Below is a small trained network, with its code and all its weights. Each question gives an input and a target symbol and asks what happens when units are switched off, that is, made to give their printed mean instead of their output.

import numpy as np


def w(rows, s, z=0):
    codes = np.array(rows[::2]) - 128.0
    scale = np.full(codes.shape[1], s)
    scale[-1] = z or s
    return codes * scale


def f(y):
    return np.maximum(y, 0)


def softmax(a):
    e = np.exp(a - a.max(-1, keepdims=True))
    return e / e.sum(-1, keepdims=True)


def log_softmax(a):
    a = a - a.max(-1, keepdims=True)
    return a - np.log(np.exp(a).sum(-1, keepdims=True))


def net(x, mask):
    ids = ['γεζηθλμξπστφψω'.index(c) for c in x.split()]
    T = len(ids)
    res = E[ids] + P[:T]
    q, k, v = (res @ M[0].T for M in (Q, K, V))
    z = softmax(np.where(np.tri(T) > 0, q @ k.T / 2**0.5, -1e9)) @ v
    res = res + np.where(mask[0], z, O[0][:, -1]) @ O[0][:, :-1]
    y = f(res @ A[0][:, :-1].T + A[0][:, -1])
    res = res + np.where(mask[1:17], y, B[0][:, -1]) @ B[0][:, :-1]
    return log_softmax(res[-1] @ U[:, :-1].T + U[:, -1])


Q, K, V, O, A, B = {}, {}, {}, {}, {}, {}
E = w([
[218,119,115,166,123],'γ',
[111,57,91,66,137],'ε',
[89,207,153,180,155],'ζ',
[77,118,174,181,192],'η',
[206,108,111,162,125],'θ',
[33,76,108,163,120],'λ',
[214,115,133,166,173],'μ',
[155,107,91,163,229],'ξ',
[191,107,116,157,222],'π',
[136,137,110,68,182],'σ',
[131,81,147,126,89],'τ',
[205,109,116,178,104],'φ',
[201,122,104,151,167],'ψ',
[93,137,251,71,141],'ω',
],0.026)
P = w([
[241,10,2,194,190],'0',
[183,33,38,182,157],'1',
[181,32,64,164,168],'2',
[171,36,88,153,165],'3',
[159,41,116,144,165],'4',
[141,45,132,123,181],'5',
[130,47,157,114,181],'6',
[116,48,179,96,195],'7',
[105,57,202,85,204],'8',
[96,58,226,73,213],'9',
[98,52,232,73,182],'10',
],0.0073)
Q[0] = w([
[177,28,116,117,163],'head 1',
[57,251,157,60,56],'head 1',
],0.017)
K[0] = w([
[63,127,228,1,93],'head 1',
[237,90,14,218,155],'head 1',
],0.0098)
V[0] = w([
[53,3,91,55,100],'head 1',
[198,137,104,15,158],'head 1',
],0.011)
O[0] = w([
[98,40,93,166,113,254],'head 1',
[170,118,2,43,179,154],'head 1',
],0.014,0.0094)
A[0] = w([
[242,248,172,58,148,47],'neuron 1',
[45,107,103,144,189,136],'neuron 2',
[211,90,39,20,121,90],'neuron 3',
[178,169,96,151,196,133],'neuron 4',
[127,249,96,186,196,24],'neuron 5',
[202,131,102,200,131,64],'neuron 6',
[127,112,25,129,97,83],'neuron 7',
[159,141,192,227,158,2],'neuron 8',
[95,17,128,110,130,95],'neuron 9',
[111,86,157,61,75,85],'neuron 10',
[197,66,85,106,112,168],'neuron 11',
[1,107,146,140,81,106],'neuron 12',
[199,108,185,79,26,149],'neuron 13',
[170,253,39,114,15,136],'neuron 14',
[124,112,98,199,112,124],'neuron 15',
[66,109,95,46,24,199],'neuron 16',
],0.0097,0.0072)
B[0] = w([
[142,111,86,147,70,169],'neuron 1',
[157,123,179,121,98,201],'neuron 2',
[100,158,114,81,128,234],'neuron 3',
[132,139,124,138,87,189],'neuron 4',
[166,104,107,133,198,150],'neuron 5',
[91,96,134,126,136,171],'neuron 6',
[97,129,174,108,164,192],'neuron 7',
[92,155,102,95,134,161],'neuron 8',
[137,157,86,143,78,252],'neuron 9',
[161,97,153,136,143,144],'neuron 10',
[139,148,174,114,113,240],'neuron 11',
[125,163,94,78,169,174],'neuron 12',
[116,145,132,156,212,142],'neuron 13',
[62,159,246,146,76,137],'neuron 14',
[146,107,148,122,138,189],'neuron 15',
[150,110,150,187,161,158],'neuron 16',
],0.013,0.023)
U = w([
[152,190,185,144,26,76],'γ',
[114,55,142,75,55,1],'ε',
[161,239,101,211,135,204],'ζ',
[70,157,216,154,155,108],'η',
[121,174,173,142,57,58],'θ',
[46,135,44,168,91,216],'λ',
[210,158,87,137,28,67],'μ',
[193,78,118,113,254,135],'ξ',
[194,111,13,122,113,74],'π',
[98,179,106,97,118,56],'σ',
[207,58,157,188,77,197],'τ',
[135,174,215,164,64,70],'φ',
[131,186,112,131,49,77],'ψ',
[178,152,179,119,133,179],'ω',
],0.0078)

Each question gives the input, a string of symbols that net reads in full, and the target symbol t.
The units are the heads (2 rows each of Q, K, V and O) and the neurons (one row each of A and B). Each row of codes is followed by its name. A weight is (code - 128) times the scale printed after its matrix; where a second scale follows, it is the last column's (O, A, B and U).
mask holds one flag per unit, heads first, then neurons. A switched-off unit (its flag False) gives its mean, the last column of its rows in O or B, instead of its output. The means were averaged over made-up inputs and are rounded, as every weight is.
A unit's drop is (log p(t) with every unit on - log p(t) with that unit switched off) / (log p(t) with every unit on - log p(t) with every unit switched off).
The circuit of an input: a set's keep is (log p(t) with only the set's units on - log p(t) with every unit switched off) / (log p(t) with every unit on - log p(t) with every unit switched off). Starting from the 12 units with the biggest drops (on a tie, the unit counted first), units are removed one at a time, each time the one whose removal leaves the highest keep (on an exact tie, the one counted first), for as long as the keep stays at least 0.8.
circuit, biggest first: the units of the circuit, biggest drop first
most important unit: the unit with the biggest drop
top k neurons: the k neurons with the biggest drops, biggest first
drop of u: that unit's drop, to one decimal
input ξ ε σ τ η, target η: top 2 neurons : [neuron 9; neuron 1]
input ξ ψ φ ε ψ π γ ξ σ ψ θ, target σ: top 2 neurons : [neuron 3; neuron 7]
input γ τ π λ ξ μ, target λ: circuit, biggest first : [head 1; neuron 8; neuron 11]
input ζ μ σ π γ, target σ: circuit, biggest first : [head 1; neuron 3; neuron 7]
input σ σ ξ, target σ: circuit, biggest first : [head 1; neuron 3; neuron 7; neuron 4]
input τ η π θ, target η: circuit, biggest first : [head 1; neuron 9; neuron 13]
input τ ε θ ε μ, target ε: circuit, biggest first : [head 1; neuron 3; neuron 11; neuron 6]
input ξ π σ μ λ ψ ξ π ξ, target λ: top 4 neurons : [neuron 8; neuron 12; neuron 11; neuron 9]
input ξ μ ξ μ, target μ: circuit, biggest first : [head 1; neuron 1]
input μ τ λ μ γ, target λ: top 2 neurons : [neuron 8; neuron 12]
input τ ξ τ ξ μ π ξ φ, target τ: circuit, biggest first : [neuron 3; head 1]
input τ μ γ μ ξ ξ ζ φ, target ζ: top 2 neurons : [neuron 13; neuron 1]
input τ θ ξ τ φ π, target τ: top 2 neurons : [neuron 3; neuron 12]
input μ σ ε σ, target σ: most important unit : neuron 3
input ξ ξ λ μ, target λ: circuit, biggest first : [neuron 8; head 1; neuron 11]
input ξ τ ζ π ε η ξ π, target η: circuit, biggest first : [head 1; neuron 9]
input μ σ τ μ μ γ ξ γ, target τ: top 3 neurons : [neuron 3; neuron 12; neuron 8]
input λ τ ε π, target ε: top 2 neurons : [neuron 7; neuron 3]
input ξ π π, target π: top neuron : [neuron 1]
input λ γ λ π, target λ: top neuron : [neuron 8]
input ξ μ λ γ ξ ε μ γ ξ, target ε: top 2 neurons : [neuron 2; neuron 7]
input σ τ σ ε ξ, target ε: top 2 neurons : [neuron 7; neuron 2]
input τ τ λ π, target λ: top 2 neurons : [neuron 8; neuron 12]
input ζ ξ μ, target ζ: drop of neuron 1 : 0.1
input ξ τ ξ τ ψ μ ξ τ τ ζ, target ζ: drop of neuron 7 : 0.3
input φ π λ ζ π ε ξ π ξ σ ξ, target σ: drop of neuron 13 : 0.0
